Below is a small trained network, with its code and all its weights. Each question gives an input and a target symbol and asks what happens when units are switched off, that is, made to give their printed mean instead of their output.

import numpy as np


def w(rows, s, z=0):
    codes = np.array(rows[::2]) - 128.0
    scale = np.full(codes.shape[1], s)
    scale[-1] = z or s
    return codes * scale


def norm(h):
    return h / np.sqrt((h * h).mean(-1, keepdims=True) + 1e-5)


def softmax(a):
    e = np.exp(a - a.max(-1, keepdims=True))
    return e / e.sum(-1, keepdims=True)


def log_softmax(a):
    a = a - a.max(-1, keepdims=True)
    return a - np.log(np.exp(a).sum(-1, keepdims=True))


def net(x, mask):
    ids = ['ΛΞΨαβδεημστφω'.index(c) for c in x.split()]
    T = len(ids)
    res = E[ids] + P[:T]
    u = 0
    for l in range(3):
        r = norm(res)
        for j in range(2):
            rows = slice(4 * j, 4 * j + 4)
            q, k, v = (r @ M[l][rows].T for M in (Q, K, V))
            z = softmax(np.where(np.tri(T) > 0, q @ k.T / 4**0.5, -1e9)) @ v
            o = O[l][rows]
            res = res + np.where(mask[u + j], z, o[:, -1]) @ o[:, :-1]
        u += 2
    return log_softmax(norm(res)[-1] @ U[:, :-1].T + U[:, -1])


Q, K, V, O = {}, {}, {}, {}
E = w([
[132,73,97,149,128,198,185,110,128,163],'Λ',
[92,108,161,43,165,195,86,148,187,71],'Ξ',
[104,82,167,96,74,106,60,72,116,112],'Ψ',
[129,66,70,118,205,75,47,53,14,130],'α',
[66,128,121,169,145,116,88,79,139,188],'β',
[83,154,103,88,170,179,150,227,52,97],'δ',
[132,69,113,85,52,102,165,134,112,117],'ε',
[172,144,87,118,131,106,127,98,252,141],'η',
[208,112,124,130,145,149,59,197,121,160],'μ',
[98,141,155,52,117,110,133,129,82,212],'σ',
[129,35,114,162,115,127,85,198,104,182],'τ',
[92,154,134,199,125,145,125,114,138,218],'φ',
[181,149,113,143,137,159,173,74,83,186],'ω',
],0.014)
P = w([
[125,193,10,80,62,255,13,105,144,119],'0',
[124,179,24,87,66,206,19,96,134,143],'1',
[127,163,49,97,83,187,42,97,128,156],'2',
[131,151,68,105,93,172,67,96,132,161],'3',
[129,141,85,117,104,158,85,100,133,161],'4',
[130,135,99,122,113,147,102,102,133,163],'5',
[131,127,112,129,118,138,113,105,136,167],'6',
[129,125,126,134,128,128,126,104,129,171],'7',
[126,116,137,139,134,117,140,106,125,173],'8',
[128,111,144,146,138,106,152,110,130,174],'9',
[124,105,155,154,144,95,164,107,127,174],'10',
[130,96,166,165,145,85,177,107,132,174],'11',
[132,93,171,180,154,70,190,103,131,174],'12',
[134,84,177,189,154,42,202,96,135,182],'13',
],0.0061)
Q[0] = w([
[116,54,144,110,138,148,134,112,158,168],'L0H0',
[109,63,118,158,128,140,149,125,100,174],'L0H0',
[125,217,175,145,121,83,85,154,123,127],'L0H0',
[95,151,180,139,165,161,158,159,126,81],'L0H0',
[124,87,130,122,33,131,171,145,18,141],'L0H1',
[102,88,195,141,135,125,53,98,138,71],'L0H1',
[129,85,112,162,216,245,125,138,82,180],'L0H1',
[23,131,168,127,182,86,93,109,100,174],'L0H1',
],0.011)
K[0] = w([
[143,124,188,155,152,77,170,115,158,100],'L0H0',
[149,126,156,168,164,92,150,165,124,124],'L0H0',
[112,97,65,131,102,160,101,82,145,124],'L0H0',
[136,170,87,105,130,207,62,129,122,58],'L0H0',
[110,106,122,120,34,113,154,163,6,129],'L0H1',
[101,66,172,124,151,146,59,96,158,85],'L0H1',
[147,133,199,145,198,129,135,190,89,218],'L0H1',
[31,115,138,138,185,60,147,90,101,139],'L0H1',
],0.011)
V[0] = w([
[191,124,219,149,148,109,175,126,152,128],'L0H0',
[54,170,104,92,203,122,161,191,174,133],'L0H0',
[104,167,153,200,131,92,151,149,102,37],'L0H0',
[175,139,119,104,149,152,130,226,79,111],'L0H0',
[167,132,134,107,152,125,221,174,74,145],'L0H1',
[73,104,2,175,101,168,163,180,88,176],'L0H1',
[102,140,203,237,89,58,97,150,16,104],'L0H1',
[69,139,79,130,125,94,59,47,74,113],'L0H1',
],0.0046)
O[0] = w([
[125,122,202,94,213,138,133,136,156,136,67],'L0H0',
[176,49,141,181,89,60,145,126,98,112,101],'L0H0',
[176,206,220,114,152,48,137,139,107,21,3],'L0H0',
[130,120,145,168,111,57,126,52,185,143,102],'L0H0',
[163,160,76,145,53,113,137,151,80,74,107],'L0H1',
[146,181,162,159,158,171,76,176,103,32,163],'L0H1',
[254,147,159,130,121,185,156,135,219,153,78],'L0H1',
[179,101,234,137,125,209,119,83,169,114,178],'L0H1',
],0.0046,0.0066)
Q[1] = w([
[80,167,152,13,135,26,74,227,117,59],'L1H0',
[158,61,76,207,103,255,207,170,97,130],'L1H0',
[155,180,78,119,197,80,109,165,93,23],'L1H0',
[126,168,115,106,36,155,192,162,122,159],'L1H0',
[161,92,89,139,77,158,91,101,126,186],'L1H1',
[97,50,115,159,99,107,141,106,110,200],'L1H1',
[127,108,92,172,106,135,135,121,131,119],'L1H1',
[125,180,172,101,135,119,173,128,139,93],'L1H1',
],0.0091)
K[1] = w([
[55,125,84,46,99,251,83,132,150,30],'L1H0',
[197,126,141,181,93,72,146,227,82,190],'L1H0',
[115,139,52,138,154,221,78,134,90,32],'L1H0',
[155,211,161,103,2,166,224,163,98,159],'L1H0',
[143,86,192,97,186,55,207,167,134,173],'L1H1',
[133,102,169,139,232,81,197,165,139,124],'L1H1',
[102,147,125,162,107,94,140,94,117,155],'L1H1',
[111,108,116,141,92,175,63,98,107,100],'L1H1',
],0.0083)
V[1] = w([
[147,130,97,204,100,170,119,124,134,117],'L1H0',
[137,253,119,82,110,146,106,140,108,90],'L1H0',
[61,153,145,192,110,69,131,126,142,157],'L1H0',
[152,81,168,140,162,101,98,204,118,116],'L1H0',
[170,196,93,113,65,87,119,79,176,170],'L1H1',
[135,160,94,137,134,42,169,108,206,105],'L1H1',
[188,154,147,70,155,143,145,183,89,137],'L1H1',
[98,128,195,118,130,54,195,121,120,191],'L1H1',
],0.0066)
O[1] = w([
[197,228,213,72,132,74,132,135,244,162,136],'L1H0',
[73,75,171,197,181,118,176,23,156,192,72],'L1H0',
[56,189,184,165,115,181,34,156,104,100,119],'L1H0',
[90,91,82,71,83,106,22,163,170,218,66],'L1H0',
[239,121,163,163,90,93,150,175,172,133,160],'L1H1',
[159,64,188,155,134,129,126,152,16,253,2],'L1H1',
[142,192,59,128,60,181,40,155,134,110,80],'L1H1',
[122,118,87,250,48,97,48,7,145,161,95],'L1H1',
],0.0051,0.0068)
Q[2] = w([
[57,138,84,89,78,170,113,86,110,246],'L2H0',
[181,177,99,171,109,185,164,110,55,159],'L2H0',
[67,148,167,117,114,175,115,216,85,105],'L2H0',
[142,128,162,59,96,93,76,90,73,110],'L2H0',
[150,160,63,75,123,62,53,141,137,204],'L2H1',
[128,101,61,155,171,54,189,59,211,135],'L2H1',
[153,147,133,116,96,173,150,131,151,188],'L2H1',
[176,110,192,165,169,99,88,199,215,35],'L2H1',
],0.012)
K[2] = w([
[83,52,96,238,45,116,52,84,112,170],'L2H0',
[167,187,50,255,89,99,124,67,138,87],'L2H0',
[43,188,34,71,108,171,103,125,208,120],'L2H0',
[149,102,110,99,107,128,40,82,140,26],'L2H0',
[195,35,158,194,117,118,49,157,125,150],'L2H1',
[169,89,217,128,150,111,195,152,65,246],'L2H1',
[196,80,97,151,61,173,165,134,199,133],'L2H1',
[95,121,197,13,231,151,176,214,140,101],'L2H1',
],0.0096)
V[2] = w([
[78,136,82,101,94,123,250,192,137,72],'L2H0',
[171,141,142,78,84,6,147,99,85,124],'L2H0',
[169,132,14,132,121,143,86,224,111,49],'L2H0',
[85,226,56,147,241,116,129,131,82,215],'L2H0',
[99,202,159,209,140,129,198,80,139,149],'L2H1',
[108,22,121,82,145,151,200,60,69,122],'L2H1',
[1,89,113,104,152,20,162,134,210,110],'L2H1',
[30,178,243,63,118,144,141,169,52,219],'L2H1',
],0.0061)
O[2] = w([
[142,105,93,137,41,50,140,182,62,174,199],'L2H0',
[129,162,21,1,112,159,197,102,113,101,3],'L2H0',
[147,109,120,153,138,67,162,75,43,170,138],'L2H0',
[115,202,62,169,188,80,24,110,158,136,141],'L2H0',
[106,148,150,57,184,82,226,126,118,198,39],'L2H1',
[124,174,144,98,135,73,98,76,100,74,223],'L2H1',
[36,118,74,192,110,70,152,57,225,122,122],'L2H1',
[83,146,129,133,45,149,110,73,32,201,75],'L2H1',
],0.0075,0.0044)
U = w([
[162,105,250,125,134,8,87,119,109,141,93],'Λ',
[3,47,127,70,168,127,79,145,122,118,57],'Ξ',
[135,98,232,73,69,184,146,95,190,93,202],'Ψ',
[182,102,109,116,209,124,72,45,95,31,80],'α',
[85,223,245,223,153,166,116,134,178,135,163],'β',
[45,189,73,177,175,145,170,211,72,54,119],'δ',
[220,141,124,127,8,62,206,120,144,71,131],'ε',
[115,87,67,126,149,70,186,79,254,190,162],'η',
[184,66,67,125,95,173,65,232,176,165,107],'μ',
[121,198,110,80,46,132,65,52,118,197,142],'σ',
[142,35,130,249,157,189,169,47,70,169,66],'τ',
[90,90,136,100,164,169,162,155,144,254,92],'φ',
[190,196,139,84,190,156,213,126,124,162,254],'ω',
],0.0068,0.0035)

Each question gives the input, a string of symbols that net reads in full, and the target symbol t.
The units are the heads (4 rows each of Q, K, V and O). Each row of codes is followed by its name. A weight is (code - 128) times the scale printed after its matrix; where a second scale follows, it is the last column's (O and U).
mask holds one flag per head, layer by layer. A switched-off head (its flag False) gives its mean, the last column of its rows in O, instead of its output. The means were averaged over made-up inputs and are rounded, as every weight is.
A unit's drop is (log p(t) with every unit on - log p(t) with that unit switched off) / (log p(t) with every unit on - log p(t) with every unit switched off).
The circuit of an input: a set's keep is (log p(t) with only the set's units on - log p(t) with every unit switched off) / (log p(t) with every unit on - log p(t) with every unit switched off). Starting from all 6 units, units are removed one at a time, each time the one whose removal leaves the highest keep (on an exact tie, the one counted first), for as long as the keep stays at least 0.8.
circuit, biggest first: the units of the circuit, biggest drop first
most important unit: the unit with the biggest drop
which heads matter: for each layer, one digit per head in row order, 1 if its drop is at least 0.15 and else 0, layers parted by /
input η σ Ψ μ μ σ φ η τ Λ τ η, target τ: most important unit => L0H1
input σ σ φ α δ σ, target φ: which heads matter => 00 / 11 / 01
input η η α ε η ε φ σ η, target ε: which heads matter => 00 / 11 / 10
input Λ Ψ σ ε σ, target ε: circuit, biggest first => [L2H0; L1H1]
input η Λ β μ η σ η σ μ δ τ β μ σ, target μ: which heads matter => 01 / 11 / 01
input ε σ τ η Λ Ψ α σ ω β Λ σ, target ω: which heads matter => 01 / 11 / 01
input σ Λ δ σ φ η σ α Λ δ σ, target α: circuit, biggest first => [L1H1; L2H1; L0H1; L2H0]
input η σ Ψ μ α Λ Λ σ σ β σ, target β: which heads matter => 01 / 01 / 10
input τ Ψ σ μ Ψ Λ σ η Λ ε τ τ σ, target η: circuit, biggest first => [L1H1; L2H1; L1H0]
input σ η Λ, target τ: which heads matter => 01 / 10 / 00
input σ σ σ σ η β σ ε Λ Λ η, target β: circuit, biggest first => [L1H1; L2H0; L0H0; L0H1]
input η Λ ε ω μ μ η α Λ η φ η, target φ: circuit, biggest first => [L0H1; L2H1; L1H1]
input Ψ φ δ σ σ α σ σ Ψ σ σ, target σ: circuit, biggest first => [L1H1; L0H1; L1H0; L2H1]
input σ Λ Λ, target τ: most important unit => L2H0
input Λ τ ε ε β σ η σ σ σ η σ, target η: circuit, biggest first => [L2H1; L1H1]
input Ψ σ σ Λ ω Λ σ, target Λ: circuit, biggest first => [L2H0; L2H1; L1H1]
input α ε τ Ξ σ Ψ, target Ψ: which heads matter => 01 / 00 / 10
input σ σ Ψ σ σ α σ, target α: circuit, biggest first => [L1H1; L2H1; L2H0]
input η μ σ α Λ σ τ σ, target τ: circuit, biggest first => [L2H0; L1H0]
input α Ψ η τ Ψ φ τ ω δ Ξ η φ Ψ Λ, target β: circuit, biggest first => [L1H0]
input Ξ β Λ Λ Λ Λ, target δ: which heads matter => 01 / 01 / 00
input α σ ω η Ψ Ψ σ Λ η, target Ψ: circuit, biggest first => [L1H1; L2H0; L0H1]
input σ φ β α Λ σ σ ε σ φ Λ, target β: which heads matter => 00 / 10 / 10
input σ σ Λ Ψ ω, target ω: which heads matter => 00 / 10 / 01
input Ψ Ψ σ ω μ η α τ σ, target ω: which heads matter => 00 / 01 / 01
input σ Ψ σ, target Ψ: which heads matter => 00 / 00 / 10
input Λ σ Λ Ψ σ β Ψ Λ η μ η, target μ: most important unit => L2H1
input τ α Λ σ σ Ψ Ψ τ β Λ Λ, target μ: which heads matter => 01 / 10 / 00
input η ε ε σ Λ Ξ ε η, target ε: circuit, biggest first => [L1H1; L2H0]
